Here is a tiny trained network, its code and every weight. The questions are about switching its units off for an input and a class, where a switched-off unit gives its printed mean instead of its output.

import numpy as np


def w(rows, s, z=0):
    codes = np.array(rows[::2]) - 128.0
    scale = np.full(codes.shape[1], s)
    scale[-1] = z or s
    return codes * scale


def f(y):
    return np.maximum(y, 0)


def log_softmax(a):
    a = a - a.max(-1, keepdims=True)
    return a - np.log(np.exp(a).sum(-1, keepdims=True))


def net(x, mask):
    res = np.array(x, float).reshape(1, 3) / 4 @ E
    y = f(res @ A[0][:, :-1].T + A[0][:, -1])
    res = res + np.where(mask, y, B[0][:, -1]) @ B[0][:, :-1]
    return log_softmax(res[-1] @ U[:, :-1].T + U[:, -1])


A, B = {}, {}
E = w([
[180,172,129,129,192,143,62],'x0',
[4,60,120,236,202,105,134],'x1',
[78,139,73,62,126,164,24],'x2',
],0.012)
A[0] = w([
[120,118,136,198,128,124,210,175],'neuron 0',
[111,124,130,178,162,89,66,159],'neuron 1',
[147,133,133,78,158,132,165,4],'neuron 2',
[124,136,117,37,86,125,71,157],'neuron 3',
[114,138,117,181,167,153,109,79],'neuron 4',
[251,141,130,95,123,121,91,171],'neuron 5',
[107,123,141,132,174,162,115,175],'neuron 6',
[178,134,135,114,130,130,147,98],'neuron 7',
],0.023,0.0028)
B[0] = w([
[148,73,136,127,99,44,230,223],'neuron 0',
[108,111,130,145,126,79,31,185],'neuron 1',
[107,144,114,149,199,155,96,157],'neuron 2',
[88,53,143,131,57,252,181,226],'neuron 3',
[95,115,108,94,183,87,92,172],'neuron 4',
[200,248,122,127,156,152,112,254],'neuron 5',
[101,139,119,117,172,132,97,161],'neuron 6',
[155,170,126,139,160,84,75,177],'neuron 7',
],0.02,0.027)
U = w([
[223,201,114,146,90,187,107,152],'0',
[104,72,105,117,18,216,125,16],'1',
[61,39,83,151,170,83,1,115],'2',
[164,53,121,171,112,52,206,253],'3',
],0.008,0.00047)

Each question gives the input, the list of numbers given to net, and the class t.
The units are the neurons (one row each of A and B). Each row of codes is followed by its name. A weight is (code - 128) times the scale printed after its matrix; where a second scale follows, it is the last column's (A, B and U).
mask holds one flag per neuron, in row order. A switched-off neuron (its flag False) gives its mean, the last column of its row in B, instead of its output. The means were averaged over made-up inputs and are rounded, as every weight is.
A unit's drop is (log p(t) with every unit on - log p(t) with that unit switched off) / (log p(t) with every unit on - log p(t) with every unit switched off).
unit that matters most: the unit with the biggest drop
top k neurons: the k neurons with the biggest drops, biggest first
drop when u is switched off: that unit's drop, to one decimal
input [7,2,-6], class 3: unit that matters most => neuron 0
input [2,1,1], class 2: top 2 neurons => (neuron 5; neuron 3)
input [-8,3,4], class 3: top 3 neurons => (neuron 3; neuron 5; neuron 1)
input [-7,4,4], class 2: top 3 neurons => (neuron 3; neuron 5; neuron 0)
input [3,6,-3], class 2: top 2 neurons => (neuron 1; neuron 4)
input [-5,-4,1], class 1: top 2 neurons => (neuron 3; neuron 5)
input [4,0,5], class 1: drop when neuron 3 is switched off => 0.4
input [2,5,2], class 2: drop when neuron 4 is switched off => 0.0
input [-5,-5,3], class 1: drop when neuron 3 is switched off => 2.3
input [-6,-2,2], class 1: drop when neuron 5 is switched off => 0.2
